Here is a tiny trained network, its code and every weight. The questions are about switching its units off for an input and a class, where a switched-off unit gives its printed mean instead of its output.

import numpy as np


def w(rows, s, z=0):
    codes = np.array(rows[::2]) - 128.0
    scale = np.full(codes.shape[1], s)
    scale[-1] = z or s
    return codes * scale


def norm(h):
    return h / np.sqrt((h * h).mean(-1, keepdims=True) + 1e-5)


def f(y):
    return y / 2 * (1 + np.tanh(0.7978845608 * (y + 0.044715 * y**3)))


def log_softmax(a):
    a = a - a.max(-1, keepdims=True)
    return a - np.log(np.exp(a).sum(-1, keepdims=True))


def net(x, mask):
    res = np.array(x, float).reshape(1, 4) / 4 @ E
    u = 0
    for l in range(2):
        y = f(norm(res) @ A[l][:, :-1].T + A[l][:, -1])
        res = res + np.where(mask[u : u + 12], y, B[l][:, -1]) @ B[l][:, :-1]
        u += 12
    return log_softmax(norm(res)[-1] @ U[:, :-1].T + U[:, -1])


A, B = {}, {}
E = w([
[182,99,164,2,151,177,139,107,147,137,103],'x0',
[157,125,161,164,174,179,149,192,20,150,82],'x1',
[155,166,95,145,218,162,87,86,131,72,154],'x2',
[116,160,161,147,115,133,150,70,130,113,81],'x3',
],0.004)
A[0] = w([
[162,165,98,89,198,178,89,80,101,75,142,123],'L0N0',
[132,51,78,95,179,89,46,224,131,144,204,73],'L0N1',
[120,100,164,98,61,110,197,141,124,180,131,129],'L0N2',
[108,34,102,91,165,98,43,219,135,173,204,70],'L0N3',
[148,150,143,148,118,146,145,127,117,127,137,3],'L0N4',
[114,209,87,112,199,133,56,71,145,83,195,82],'L0N5',
[67,112,141,92,44,86,186,135,146,241,119,93],'L0N6',
[79,220,199,162,115,151,194,1,145,138,41,83],'L0N7',
[154,170,140,136,182,166,123,209,56,146,87,140],'L0N8',
[53,168,69,229,100,70,105,133,129,150,148,93],'L0N9',
[99,159,122,97,75,88,120,91,212,136,167,73],'L0N10',
[119,114,123,90,119,49,86,61,215,108,163,79],'L0N11',
],0.0034,0.0051)
B[0] = w([
[149,80,156,149,94,80,111,156,124,93,85,220],'L0N0',
[194,236,100,177,98,195,211,129,172,116,60,151],'L0N1',
[148,88,141,164,124,93,70,151,132,58,99,192],'L0N2',
[201,238,120,166,66,176,188,135,196,128,69,144],'L0N3',
[151,187,35,98,118,115,170,87,67,95,177,58],'L0N4',
[158,64,138,146,90,58,95,146,105,56,130,199],'L0N5',
[165,54,124,146,98,99,97,163,110,40,109,195],'L0N6',
[254,231,35,163,89,183,206,242,217,148,119,199],'L0N7',
[97,84,106,183,105,150,147,36,164,126,60,251],'L0N8',
[110,140,148,33,193,95,175,168,146,111,135,207],'L0N9',
[121,132,96,120,145,210,190,78,42,99,187,153],'L0N10',
[111,119,142,96,132,213,218,88,29,113,214,177],'L0N11',
],0.0048,0.0023)
A[1] = w([
[1,189,125,120,236,54,160,171,112,170,168,41],'L1N0',
[100,97,129,181,186,93,38,82,228,111,55,168],'L1N1',
[123,143,107,153,176,160,175,172,121,156,60,153],'L1N2',
[151,131,191,19,190,168,78,116,136,213,145,47],'L1N3',
[167,192,83,167,213,128,19,68,142,75,146,83],'L1N4',
[172,101,182,42,120,159,123,127,166,154,105,80],'L1N5',
[48,199,100,188,127,83,107,168,111,165,165,28],'L1N6',
[176,146,99,129,217,148,75,98,115,88,108,15],'L1N7',
[81,153,67,86,91,121,104,65,212,153,212,83],'L1N8',
[206,241,55,139,119,161,168,183,215,190,127,113],'L1N9',
[91,111,171,156,196,185,113,118,11,237,103,2],'L1N10',
[154,149,157,142,184,167,122,159,62,160,84,51],'L1N11',
],0.0053,0.0047)
B[1] = w([
[104,152,147,97,192,117,73,77,133,132,111,158],'L1N0',
[125,141,168,87,155,120,106,113,112,120,195,253],'L1N1',
[121,125,92,84,113,146,124,98,141,119,166,238],'L1N2',
[61,212,132,140,176,63,102,115,144,137,102,153],'L1N3',
[127,72,151,110,42,118,149,195,142,166,49,206],'L1N4',
[92,189,82,212,162,95,118,139,137,146,128,198],'L1N5',
[123,182,85,131,152,111,116,80,203,198,2,149],'L1N6',
[100,73,104,200,19,66,150,191,150,165,50,140],'L1N7',
[119,89,84,205,98,198,154,113,56,218,107,174],'L1N8',
[202,175,129,113,133,178,170,179,143,136,138,228],'L1N9',
[116,105,91,119,126,152,155,80,96,130,202,161],'L1N10',
[112,122,70,162,57,126,162,115,151,160,164,154],'L1N11',
],0.0081,0.0036)
U = w([
[81,51,65,155,95,207,173,35,24,170,203,122],'0',
[137,11,217,125,39,32,62,220,136,87,60,96],'1',
[208,217,61,167,75,187,211,186,206,188,60,77],'2',
[41,206,117,126,236,49,56,74,168,185,57,111],'3',
[170,192,190,49,230,151,115,135,86,44,254,254],'4',
],0.013,0.0057)

Each question gives the input, the list of numbers given to net, and the class t.
The units are the neurons (one row each of A and B). Each row of codes is followed by its name. A weight is (code - 128) times the scale printed after its matrix; where a second scale follows, it is the last column's (A, B and U).
mask holds one flag per neuron, layer by layer. A switched-off neuron (its flag False) gives its mean, the last column of its row in B, instead of its output. The means were averaged over made-up inputs and are rounded, as every weight is.
A unit's drop is (log p(t) with every unit on - log p(t) with that unit switched off) / (log p(t) with every unit on - log p(t) with every unit switched off).
The circuit of an input: a set's keep is (log p(t) with only the set's units on - log p(t) with every unit switched off) / (log p(t) with every unit on - log p(t) with every unit switched off). Starting from the 12 units with the biggest drops (on a tie, the unit counted first), units are removed one at a time, each time the one whose removal leaves the highest keep (on an exact tie, the one counted first), for as long as the keep stays at least 0.8.
units of the circuit, in order: the units of the circuit, biggest drop first
k most important neurons: the k neurons with the biggest drops, biggest first
top k neurons in layer l: the k neurons of layer l with the biggest drops, biggest first
drop of u: that unit's drop, to one decimal
input [5,-7,3,-1], class 0: units of the circuit, in order => L1N8
input [-4,-7,3,7], class 0: 4 most important neurons => L1N8, L0N11, L0N1, L0N3
input [5,-1,5,-6], class 2: 3 most important neurons => L0N1, L0N3, L0N2
input [1,5,-5,-5], class 0: top 3 neurons in layer 0 => L0N7, L0N0, L0N5
input [-4,-6,6,8], class 2: 2 most important neurons => L0N7, L1N4
input [1,5,7,-8], class 2: 3 most important neurons => L0N1, L0N3, L0N2
input [-5,-5,-2,2], class 0: 2 most important neurons => L1N8, L0N10
input [-4,-6,4,-7], class 2: top 3 neurons in layer 1 => L1N9, L1N1, L1N4
input [7,-4,-2,-8], class 2: top 2 neurons in layer 0 => L0N3, L0N1
input [-5,1,2,-4], class 3: 2 most important neurons => L0N7, L1N6
input [7,-7,5,3], class 0: 3 most important neurons => L1N8, L0N11, L0N9
input [-4,-1,2,-3], class 3: 4 most important neurons => L0N7, L1N0, L0N9, L1N6
input [-8,-4,5,-7], class 3: top 3 neurons in layer 1 => L1N0, L1N6, L1N11
input [7,1,5,0], class 3: top neuron in layer 1 => L1N3
input [-4,4,-7,7], class 1: top 4 neurons in layer 0 => L0N6, L0N2, L0N1, L0N3
input [7,-8,-8,5], class 0: top 2 neurons in layer 0 => L0N10, L0N0
input [-7,-1,5,-7], class 2: 3 most important neurons => L0N1, L0N3, L1N9
input [1,-6,-4,-8], class 2: 2 most important neurons => L0N3, L0N1
input [3,-3,8,8], class 1: drop of L0N7 => 0.0
input [-6,-4,-5,-8], class 2: drop of L0N3 => 0.8
input [3,4,-5,-8], class 2: units of the circuit, in order => L0N3
input [1,1,5,-8], class 2: drop of L0N1 => 0.8
